Below are the code and all the weights of a small trained network. Each question names an input and a class and asks about switching units off, where a switched-off unit gives its printed mean instead of its output.

import numpy as np


def w(rows, s, z=0):
    codes = np.array(rows[::2]) - 128.0
    scale = np.full(codes.shape[1], s)
    scale[-1] = z or s
    return codes * scale


def norm(h):
    return h / np.sqrt((h * h).mean(-1, keepdims=True) + 1e-5)


def f(y):
    return np.maximum(y, 0)


def log_softmax(a):
    a = a - a.max(-1, keepdims=True)
    return a - np.log(np.exp(a).sum(-1, keepdims=True))


def net(x, mask):
    res = np.array(x, float).reshape(1, 6) / 4 @ E
    u = 0
    for l in range(2):
        y = f(norm(res) @ A[l][:, :-1].T + A[l][:, -1])
        res = res + np.where(mask[u : u + 12], y, B[l][:, -1]) @ B[l][:, :-1]
        u += 12
    return log_softmax(norm(res)[-1] @ U[:, :-1].T + U[:, -1])


A, B = {}, {}
E = w([
[75,89,75,107,154,94,176,176,113],'x0',
[134,129,120,127,130,131,121,115,119],'x1',
[114,169,2,116,90,206,57,154,154],'x2',
[104,210,162,141,193,163,131,140,112],'x3',
[189,138,125,15,154,161,168,154,172],'x4',
[148,177,153,104,58,107,147,202,53],'x5',
],0.006)
A[0] = w([
[128,155,121,173,85,177,70,155,188,117],'0.n0',
[150,167,148,190,198,166,92,163,80,192],'0.n1',
[113,138,199,122,93,128,153,82,162,49],'0.n2',
[140,71,88,172,121,177,152,76,206,135],'0.n3',
[197,164,208,147,86,194,85,88,162,35],'0.n4',
[146,125,118,132,51,112,131,146,78,144],'0.n5',
[133,208,129,94,67,57,106,142,76,34],'0.n6',
[70,150,143,132,189,160,167,161,124,251],'0.n7',
[178,2,116,159,53,130,132,146,133,148],'0.n8',
[57,101,103,207,176,118,115,62,112,189],'0.n9',
[163,164,147,44,118,128,131,145,175,100],'0.n10',
[104,82,173,145,185,229,137,103,135,105],'0.n11',
],0.0092,0.0021)
B[0] = w([
[105,32,56,103,130,175,143,135,115,230],'0.n0',
[161,150,106,141,18,106,80,65,164,230],'0.n1',
[138,36,110,144,148,131,130,120,110,182],'0.n2',
[146,188,109,137,102,162,182,191,163,233],'0.n3',
[134,118,83,113,171,24,104,182,100,246],'0.n4',
[117,143,95,150,87,161,125,154,185,225],'0.n5',
[181,53,140,207,205,184,174,171,227,222],'0.n6',
[180,171,59,125,58,100,88,94,83,225],'0.n7',
[145,254,136,136,96,88,83,63,89,246],'0.n8',
[141,68,137,108,114,113,128,149,190,254],'0.n9',
[100,147,160,104,135,142,71,99,123,225],'0.n10',
[162,167,159,134,139,130,189,138,132,207],'0.n11',
],0.0077,0.0056)
A[1] = w([
[78,63,247,161,134,74,170,83,88,153],'1.n0',
[156,175,200,162,106,128,214,85,87,87],'1.n1',
[234,164,155,86,82,172,123,131,127,221],'1.n2',
[203,138,166,119,187,99,164,50,84,139],'1.n3',
[144,94,166,120,124,155,194,48,55,53],'1.n4',
[68,143,78,150,218,102,137,22,203,113],'1.n5',
[116,55,133,235,69,134,112,125,145,209],'1.n6',
[147,146,129,40,183,139,140,132,140,177],'1.n7',
[212,105,73,160,135,148,151,175,116,140],'1.n8',
[147,126,2,102,126,42,144,149,92,254],'1.n9',
[180,126,150,148,110,106,188,134,104,136],'1.n10',
[60,162,74,33,125,154,83,132,159,144],'1.n11',
],0.0084,0.0028)
B[1] = w([
[169,129,55,99,139,205,92,158,117,163],'1.n0',
[109,165,140,159,91,174,81,125,155,161],'1.n1',
[37,120,99,177,73,106,180,56,179,231],'1.n2',
[88,115,79,133,123,183,138,170,41,176],'1.n3',
[138,90,72,115,119,169,107,112,88,136],'1.n4',
[161,178,237,201,56,149,121,194,163,152],'1.n5',
[17,158,102,1,190,102,174,120,123,223],'1.n6',
[40,77,99,82,150,20,87,157,203,174],'1.n7',
[208,145,226,164,198,105,189,122,149,210],'1.n8',
[213,104,247,124,134,117,99,97,47,255],'1.n9',
[195,108,86,170,150,177,151,132,149,169],'1.n10',
[97,94,115,165,159,160,154,138,47,202],'1.n11',
],0.0077,0.01)
U = w([
[145,141,163,185,108,142,185,185,212,130],'0',
[140,86,79,115,125,227,114,147,74,122],'1',
[29,110,107,64,136,74,114,109,157,130],'2',
[148,204,137,156,64,119,104,44,116,104],'3',
[169,103,190,118,160,80,109,145,88,135],'4',
[127,108,130,134,131,118,170,89,126,184],'5',
[91,145,208,130,147,158,89,138,139,89],'6',
[92,209,203,110,150,173,7,204,145,5],'7',
],0.015,0.016)

Each question gives the input, the list of numbers given to net, and the class t.
The units are the neurons (one row each of A and B). Each row of codes is followed by its name. A weight is (code - 128) times the scale printed after its matrix; where a second scale follows, it is the last column's (A, B and U).
mask holds one flag per neuron, layer by layer. A switched-off neuron (its flag False) gives its mean, the last column of its row in B, instead of its output. The means were averaged over made-up inputs and are rounded, as every weight is.
A unit's drop is (log p(t) with every unit on - log p(t) with that unit switched off) / (log p(t) with every unit on - log p(t) with every unit switched off).
The circuit of an input: a set's keep is (log p(t) with only the set's units on - log p(t) with every unit switched off) / (log p(t) with every unit on - log p(t) with every unit switched off). Starting from the 12 units with the biggest drops (on a tie, the unit counted first), units are removed one at a time, each time the one whose removal leaves the highest keep (on an exact tie, the one counted first), for as long as the keep stays at least 0.8.
circuit, biggest first: the units of the circuit, biggest drop first
most important unit: the unit with the biggest drop
k most important neurons: the k neurons with the biggest drops, biggest first
k most important neurons of layer l: the k neurons of layer l with the biggest drops, biggest first
input [-2,-6,-1,1,6,7], class 0: circuit, biggest first -> [0.n6]
input [4,-1,3,-7,-2,-5], class 3: 4 most important neurons of layer 0 -> [0.n8 0.n6 0.n4 0.n3]
input [-4,4,-4,0,-6,-3], class 2: 2 most important neurons -> [1.n6 0.n9]
input [-3,8,-3,-8,-1,-5], class 3: 2 most important neurons -> [0.n8 0.n6]
input [-1,8,-2,-8,1,7], class 3: 2 most important neurons -> [0.n8 0.n9]
input [3,-4,-6,-8,-8,-4], class 2: 4 most important neurons of layer 0 -> [0.n9 0.n4 0.n7 0.n1]
input [-3,6,-8,-6,3,-8], class 0: circuit, biggest first -> [1.n5 1.n9]
input [-7,6,-2,-8,8,7], class 2: circuit, biggest first -> [0.n10 0.n7 1.n9]
input [-6,-8,-6,-6,8,4], class 2: 4 most important neurons of layer 1 -> [1.n7 1.n9 1.n2 1.n8]
input [0,5,-7,2,8,-5], class 2: 3 most important neurons -> [1.n7 1.n9 0.n6]
input [4,1,-4,2,-1,7], class 0: 2 most important neurons -> [0.n6 0.n4]
input [-8,-8,6,4,-4,-5], class 4: 2 most important neurons of layer 1 -> [1.n9 1.n2]
input [2,0,-8,-2,-8,-6], class 1: 3 most important neurons -> [1.n0 0.n5 1.n2]
input [7,3,3,8,3,0], class 3: most important unit -> 0.n7
input [7,-2,-7,6,6,-6], class 1: 3 most important neurons -> [1.n3 0.n4 0.n3]
input [2,-4,-6,5,6,-7], class 0: 2 most important neurons of layer 0 -> [0.n8 0.n11]
input [-8,8,-1,-3,4,6], class 4: 2 most important neurons of layer 0 -> [0.n4 0.n3]
input [2,-6,-6,3,-5,-4], class 1: 3 most important neurons of layer 1 -> [1.n0 1.n2 1.n7]
input [2,7,-8,-1,-8,-7], class 1: circuit, biggest first -> [1.n0 1.n8]
input [3,-7,-1,-8,-4,2], class 3: circuit, biggest first -> [0.n8]
input [-8,-8,-2,-8,7,5], class 3: 3 most important neurons -> [0.n8 1.n6 1.n2]
input [-8,-6,-1,6,-7,-3], class 4: 4 most important neurons of layer 0 -> [0.n4 0.n10 0.n5 0.n8]
input [0,0,-8,4,8,8], class 0: circuit, biggest first -> [0.n6 1.n9]
input [-3,-2,-5,-6,-2,5], class 3: 2 most important neurons of layer 1 -> [1.n1 1.n7]
